Here is a tiny trained network, its code and every weight. The questions are about switching its units off for an input and a class, where a switched-off unit gives its printed mean instead of its output.

import numpy as np


def w(rows, s, z=0):
    codes = np.array(rows[::2]) - 128.0
    scale = np.full(codes.shape[1], s)
    scale[-1] = z or s
    return codes * scale


def f(y):
    return np.maximum(y, 0)


def log_softmax(a):
    a = a - a.max(-1, keepdims=True)
    return a - np.log(np.exp(a).sum(-1, keepdims=True))


def net(x, mask):
    res = np.array(x, float).reshape(1, 5) / 4 @ E
    y = f(res @ A[0][:, :-1].T + A[0][:, -1])
    res = res + np.where(mask, y, B[0][:, -1]) @ B[0][:, :-1]
    return log_softmax(res[-1] @ U[:, :-1].T + U[:, -1])


A, B = {}, {}
E = w([
[77,85,135,199,80,85,154,76,119,64,80],'x0',
[189,123,104,72,101,41,146,103,52,161,193],'x1',
[66,205,113,168,2,123,41,181,41,133,218],'x2',
[156,146,37,150,104,134,100,55,149,217,134],'x3',
[144,134,133,104,123,101,121,157,85,137,158],'x4',
],0.0077)
A[0] = w([
[90,47,200,145,143,122,172,136,153,12,54,183],'N0',
[124,118,58,188,151,180,137,67,219,163,45,191],'N1',
[200,132,98,28,160,97,131,149,88,175,177,213],'N2',
[15,199,143,188,23,142,53,184,91,99,177,203],'N3',
[181,138,49,125,99,45,123,82,59,172,167,249],'N4',
[83,46,198,148,125,123,187,122,154,2,60,194],'N5',
],0.0062,0.0014)
B[0] = w([
[121,113,136,161,232,74,202,77,101,16,66,215],'N0',
[69,75,53,192,116,178,82,77,210,181,47,203],'N1',
[207,126,217,73,103,101,179,163,140,174,185,195],'N2',
[31,227,47,163,116,171,51,202,1,57,177,245],'N3',
[118,99,135,125,18,61,158,84,106,172,177,202],'N4',
[93,104,112,203,222,55,178,65,94,20,78,217],'N5',
],0.0069,0.011)
U = w([
[207,135,213,22,214,203,137,224,187,149,128,229],'0',
[102,71,51,167,112,198,67,67,224,213,62,171],'1',
[110,79,133,179,214,63,187,68,115,17,55,80],'2',
[195,94,162,72,24,30,161,103,97,189,187,5],'3',
[58,198,77,150,88,159,3,190,26,87,170,154],'4',
],0.0069,0.0012)

Each question gives the input, the list of numbers given to net, and the class t.
The units are the neurons (one row each of A and B). Each row of codes is followed by its name. A weight is (code - 128) times the scale printed after its matrix; where a second scale follows, it is the last column's (A, B and U).
mask holds one flag per neuron, in row order. A switched-off neuron (its flag False) gives its mean, the last column of its row in B, instead of its output. The means were averaged over made-up inputs and are rounded, as every weight is.
A unit's drop is (log p(t) with every unit on - log p(t) with that unit switched off) / (log p(t) with every unit on - log p(t) with every unit switched off).
The circuit of an input: a set's keep is (log p(t) with only the set's units on - log p(t) with every unit switched off) / (log p(t) with every unit on - log p(t) with every unit switched off). Starting from all 6 units, units are removed one at a time, each time the one whose removal leaves the highest keep (on an exact tie, the one counted first), for as long as the keep stays at least 0.8.
units of the circuit, in order: the units of the circuit, biggest drop first
top k neurons: the k neurons with the biggest drops, biggest first
drop when u is switched off: that unit's drop, to one decimal
input [-7,3,3,-1,-1], class 3: units of the circuit, in order -> N2, N3
input [-3,-2,-6,3,-3], class 1: units of the circuit, in order -> N1
input [-2,2,-3,-1,4], class 0: top 2 neurons -> N4, N5
input [-5,-3,-3,4,2], class 1: units of the circuit, in order -> N1, N0
input [-7,0,-5,-2,-8], class 0: units of the circuit, in order -> N5, N3
input [5,3,-1,7,2], class 3: top 2 neurons -> N4, N3
input [-4,-6,-5,1,8], class 0: top 4 neurons -> N5, N4, N3, N0
input [2,8,4,-2,2], class 3: top 2 neurons -> N4, N2
input [8,5,1,5,-8], class 1: drop when N3 is switched off -> 0.1
input [3,7,4,7,0], class 3: drop when N4 is switched off -> 0.5
input [-7,-3,-1,3,3], class 0: drop when N3 is switched off -> 0.2
input [-5,-8,-7,3,-4], class 1: drop when N1 is switched off -> 2.0
